Each row is followed by one of two labels, saying whether the row has a hidden trait. Each part has a new trait and two new labels.
In the rows, 128 means zero.
[102 255 203 112 147 117 140 123 154 178  87 196 147  72 115 199 115 151
 134 143 131 102 126 138  93]
R
[134 233 105 143 118 100 124 134 177 116 125 109 140 133 138  71 110 118
 125 134 183  98 159 133  97]
J
[106  91 124 128 110 154 133 118 119 116 117  94 111 136 127 156 113  65
 138 104 110 115 150 122 134]
J
[135  83 104 150 115 171 135 157  93 111 150  79 145  75  94 101 154 131
 122 129 123 121 179 126 108]
J
[137 154 114 105 149 127 133 136 169 184 137 108 163 104 103 156 116 107
 127 137 147 118 170 145 115]
J
[168  87 132 107 119 120 125 137 169 145 113 193 156 148 109 138 122 202
 122 105 109 143 140 111 107]
R
[102 211  87 138 122 168 141 139 133 105 131 116 151 146 211 116 155  92
 138 125 122 170  91  99  97]
J
[205 218 151 126 134 100 137 107 102 130 102 107  99 169 139  47 139  99
 117 118 126 194  98 129 119]
R
[153 179 146 194 119 128 115 127 100 165 138  99 177 148 104 241 154 149
 131  99 142  88  79 164 100]
J
[122 132 167 126 140 145 123 114 109 126 181 134 118 111 145 156 128 115
 130 157 123 105 130 138 108]
J
[ 76 100 166 105 146 121 140 103 145 100 190 118  98 116 146 194 127  98
 127 134 117 126 166 137 145]
J
[130 241 102 130 139 113 168 140  85 128 107 133 159 102 116 124 107 150
 128 158 123 119 116 120 134]
J
[107 132 150 141 136 110 117 139 145 145 134 141 119  97 129 104 129 194
 125 112 132 139 117 133 113]
R
[166  93 102 144 132  73 133 134  93  67 129 117 138  73 107  94 128 164
 128 163 129  86 131 129  76]
R
[135 153 107 130 135 131 191 180  89  95 153  82 157 110 164 133 122 182
 141 119 129 123  91 119  99]
J
[127  98 165 106 144 144 121 116 170 156 100 139 139 120  93 153 122 102
 136 106 110 119 135 170 125]
R
[110 179 165 165 125 123 152 130 111  87  89 108 114  74 154  98 119 124
 134 179 129 183  69 138 128]
J
[207 164 110 125 154  92 134 201 108 139  94 106 132  80 113  56 116 129
 134 113 154  81  93 119 101]
R
[142  96 161  95 122 153 118 147 127 101 163 111  96 104 173 111 125 215
 142 116 112 114  71 124 124]
J
[100 144  85 116 122 115 124 111 107  94 152 149  97 183 125 195 128 109
 119 117 116 149 226 114 117]
J
[148 171 100 145 145  80 173 162 126 107  92 111 140  64 133 124 116 120
 121 172 145 144  47 127 116]
J
[135 125 124  97 130 126 136 127 113 154 117 107 143 138 167 107 124 151
 124 125 133  99  67 131 121]
J
[144 199 140 148 139 147 148 161 104 107 128  80 191  61 131  98 114  84
 132 151 161  73  44 138  96]
R
[126 230  90 112 125 129 126 117 130 149  83 107 127 139 137 111 119 126
 124 140 128 177 105 118 213]
J
[145 186 249 105 139 120 159 159 102 107  93 172 160 135 126 161 101 103
 135 119 128 118  91 109  76]
J
[ 95  96 168 136 112 150 123 130 113  85 153 123 147 142 117  53 119 141
 142 112 119 105 121 134 124]
J
[159 141  99 117 133 165 127 163 134 133 119 131 117  99 121 142 114 117
 137 188 143 102  79 140 130]
J
[160 172 165  94 138  95 141 121 120  92 100 131 168 130 116  70 132  90
 129 117 128 131  63 114 134]
J
[146 205 231 130 172  94 120 135 109 111 173 134 116  85 100  57 113 109
 147 137 156 117 150 133 136]
J
[156 159 120 103 151 139 189 149 145 159 122 136 184  80 133  80 124  96
 129 120 124 140 127 170 216]
J
[ 91  92 185 135 146 123 123 128 134 145 117 116 111 153  95 170 130  91
 166 133 100 120 121 117 105]
R

[121 136 149 118 148 165 166 155 166 110 114 143 132  75 128 127 126 129
 206 124 126 165 125 138 147 137 132 119 153 150 121 141 118 127 140]
F
[131 130 143 116 148 141 143 163 146 144 111 121 130 119 139 118 128 118
 124 124 136 160 139 156 127 136 129 151 116 136 105 140 119 130 136]
F
[132 133 135 119 142 130 131 152 145 125 123 129 135 119 133 128 128 123
 131 129 125 149 138 140 124 138 118 114 136 137 113 129 126 123 139]
K
[128 128 141 120 139 133 119 160 137 124 121 116 140 118 131 127 126 119
 118 123 134 149 134 145 129 133 116 144 120 136 113 127 120 119 139]
F
[135 133 135 119 143 130 135 153 150 115 126 121 135 128 133 128 127 120
 131 128 129 151 140 142 120 143 121 102 142 137 102 134 124 120 139]
K
[120 139 133 110 141 145 155 153 154 135 120 135 128 117 138 120 132 120
 164 128 131 149 142 141 113 142 124 141 137 131  95 137 126 126 133]
K
[116 135 133 121 146 125 130 168 136 125 121 141 142 146 135 135 124 124
 146 127 155 153 145 144 123 127 115 136 134 140 108 128 127 138 125]
F
[124 130 133 119 141 129 133 153 143 125 122 118 136 120 133 130 126 119
 127 127 128 143 138 141 124 136 122 118 140 138 111 132 128 130 142]
F
[110 136 144 129 141 145 162 137 141 154 123 138 133 111 143 129 127 123
  82 139 113 152 137 142 135 138 133 116 143 126 116 123 133 141 132]
K
[120 133 174 102 173 255 210 202 249  82  82 139 141   1 122 135 113 146
 255 107 138 251  81 137 174 143 129 113 186 209 123 193 105  76 174]
F
[122 129 159 108 144 181 158 181 167  67 115 115 143  78 129 138 121 127
 206 122 140 164 122 139 143 143 110 109 168 129 114 154 109  94 159]
F
[114 136 141 116 141 136 148 142 160 135 124 127 139 118 134 125 133 119
 130 123 132 139 140 136 121 134 107 144 138 126  83 126 125 108 145]
K
[127 143 122 105 147 144 155 199 148 108 116 134 113 140 144 120 126 131
 183 127 155 146 140 141 111 144 132 143 126 146 105 147 126 144 123]
F
[125 136 135 119 146 135 137 158 149 119 116 126 138 107 135 130 127 121
 142 125 131 146 142 147 124 136 123 120 139 138 107 130 124 128 141]
F
[204 110 117 123 165  68 118  23 145 143 123 113  60 135 102 124 158 116
  82 118 154 148 129  98 116 160 255   9 144 212 154 128 108 165 140]
K
[137 131 135 119 136 126 125 158 146 110 127 112 136 122 132 131 126 121
 114 126 134 135 138 142 123 139 117  98 142 138 106 133 122 115 150]
K
[121 132 147 109 139 154 168 193 140 120 122 119 129 122 156 120 123 125
 107 146 126 143 135 142 123 155 126 125 143 115 103 142 125 130 142]
K
[123 124 136 131 134 122 120 136 131 127 125 123 144 132 127 137 125 121
 107 124 130 140 134 134 129 126 110 111 140 129 123 120 130 118 139]
F
[118 126 143 141 138 114 142 116 138 131 126 133 148 114 120 142 123 118
 126 122 120 145 132 135 140 120 104 100 148 137 131 113 130 119 143]
F
[156 126 138 105 132 115 109 174 137  76 127  87 137 150 133 132 127 115
 123 125 150 140 141 143 110 153 111  58 147 130 105 146 114  93 162]
K
[135 130 137 116 142 125 131 143 141 106 125 115 138 131 133 127 127 120
 126 128 135 141 137 142 124 143 119 100 140 134 105 139 122 112 153]
K
[110 130 132  77 140 124 125 133 143 114 132 131 129 117 137 124 129 169
 122 134 133 165 132 116 125 125 127  80 146 133  90 134 110 124 145]
K
[127 133 140 113 146 136 137 170 156 116 124 120 136 131 136 126 129 119
 149 129 133 154 140 146 119 142 118 119 141 148 101 132 125 115 146]
K
[140 121 133 142 133 109 109  95 123 137 132 119 136 126 120 139 128 124
  73 121 127 137 129 132 130 123 119  64 139 132 126 113 127 125 136]
K
[122 139 152 113 155 155 158 170 178 105 116 137 129  85 133 129 128 123
 187 126 123 170 142 153 138 141 128 102 160 146 101 137 119 120 142]
F
[127 129 150 124 145 132 136 146 148 145 121 134 141 108 135 130 128 117
 101 125 126 156 143 147 132 135 125 129 129 138 105 124 126 123 138]
F

[231 121 123 159 120 184 140 114 155 116 158 121  96 103 122 136 105 165
 138 132 147 124  94 151 150 143 143 178 118  99  49  41 130  93 125  90
 122 154 123  99 120 170 124 165  99 115 148 161 136 156  93 184 151 187
 214 137 116 116 105  90 113 222  89 138 142  96 102  86 152 145 140 120
 142  84 143 119 163  97  95 167 141 117 190  94 188 150 152  46 123  59
 136 167 154 138 127  71 172 174 124 123 139 128 150 146  87 131 107 132
 139 137 206]
lg
[ 58 132 111 130 132  84 104 144  81 142 100 118 159 135 129 113 146  90
 104 131 119 142 181 110 125 139 123  92 124 146 204 202 138 161 117 155
 139  94 121 159 147  82 120  94 139 140 108  94  82 102 157  76  82  81
  60 129 114 117 139 173 151  36 153 121 133 162 148 154 101 112 105 143
 113 129 123 144 107 142 140  95 130 140  65 190 105 109 137 188 133 223
 140 102 107 107 121 165  65  86 131 139 119 103  99 123 166 142 141 140
 122 117  50]
Pp
[224 123 118 144 136 176 100 139 150 135 153 106 127 101 118 199 117  95
 115 142 156 108 100 139 170 163 153 150 130 102 101 117 136  75 101 125
 115 163 122 127 147 131  96 142  78 138 165 126  97 133  72 109 112 146
 155 113  57  73 120 131 166 221  97 158 188 127 108  72 173 123 101 120
 142  27 124 136 163  84  84 124 157 119 167 161 137 193 189  66 131 141
 147 137 169 119 146  98 124 163 108 117 160  93 216 157 144 146 114 147
 145 132 152]
Pp
[103 128 116 151 121 109 151 117  96 124 111 133 122 137 132  57 129 165
 132 122 107 150 166 130 114 124 116 129 112 134 129 104 132 168 140 109
 141 102 123 122 118 127 144 121 157 112  97 138 129 131 168 162 126 134
 142 157 173 165 115 122  97  90 138 107  96 129 137 160  86 138 147 142
 119 174 148 123 119 147 142 145 116 133 106 115 177  76 109 132 123 122
 126 139 104 130 103 126 122 111 140 145 105 135  26 117 102 127 127 124
 120 124 128]
lg
[ 98 111 121 129 159 106  74 126 115 121 151  79 116 100 114 111 126  67
  92 130 143  98 138 111 118 151 137 131 125 134 189 161 145 119  91 171
 130  89  94 150 160  86 112 145 125 153 138 122  91 109 126 100 124 164
 105 122  50  80 129 149 160 150 118 120 136 150 126 105 144 128 107 134
 117  94 110 154 127 139 130 123 138 141  71 204  85 127 134 128 142 187
 168 112 140 111 127 151 130 140 129 112 133 114 214 149 159 153 129 140
 126 130  85]
lg
[197 136 133 115 129 168 120 148 162 143 137 136 148 126 127 227 129  99
 131 140 149 115  92 137 166 140 144 125 145 112 111 141 122  84 120 126
 111 180 146 129 134 143 103 124  78 138 161 111 117 131  73  89 108  88
 125  99  95  91 137 137 162 186 115 162 181 124 116  97 170 114 103 113
 144  52 116 127 152  86  98 104 147 115 178 136 108 205 174 109 128 134
 123 120 158 125 155 113 111 143 107 121 154 102 192 138 155 128 125 141
 143 129 139]
Pp
[ 79 124 107 158 117  91 137 117  80 124 108 119 122 131 131  37 130 157
 121 121 105 154 186 126 109 132 116 127 105 139 152 120 140 180 133 117
 147  82 113 129 125 112 143 118 165 115  89 137 112 127 182 160 117 142
 134 165 158 157 113 129 103  76 141  99  88 139 140 162  74 137 144 148
 113 173 150 130 114 157 146 145 117 140  87 133 176  60 113 133 125 187
 136 137  96 122  95 131 113 104 144 151 100 130  28 119 107 134 128 127
 117 122 110]
lg
[218 115 124 156 128 176 132 110 153 112 165 112  91 100 119 121 103 147
 133 130 148 111  97 145 142 144 144 177 119 104  67  47 133  94 121 102
 121 145 113 102 126 158 124 171 110 120 147 164 140 152  98 182 159 200
 210 137 102 112 104  93 117 220  91 130 136 104 103  87 154 147 141 121
 139  86 138 124 159 109 101 169 139 121 175 108 173 142 144  47 128  65
 142 162 154 137 125  80 178 176 125 119 141 133 169 151  92 135 107 130
 136 138 197]
lg
[103 109 134 112 169 120  72 124 134 118 164  80 110  96 113 133 119  56
  96 129 153  85 112 109 117 142 139 136 136 133 166 161 142  96  92 180
 122 100  98 149 160  90 114 157 124 158 154 122 107 109 106  90 140 168
 103 108  26  78 136 145 164 158 115 125 135 144 123  96 159 127 107 125
 121  83  98 151 124 137 133 124 138 138  81 192  52 140 128 133 145 171
 165 106 151 116 137 155 150 161 126 100 155 125 255 153 158 148 129 134
 127 136  95]
lg
[225 132 113 145 120 170 113 146 137 141 133 118 143 112 123 202 124 106
 119 144 148 126 117 143 177 163 147 137 129 102 105 124 133  86 110 113
 119 169 132 129 140 137  96 122  88 133 153 118  91 134  78  99  93 116
 149 117  80  79 122 138 164 194 108 155 191 127 113  86 158 119  95 123
 142  32 130 132 157  80  82 113 158 118 168 151 154 203 194  82 127 153
 138 137 156 116 143  94  97 146 108 130 152  85 175 148 144 144 118 150
 144 126 147]
Pp
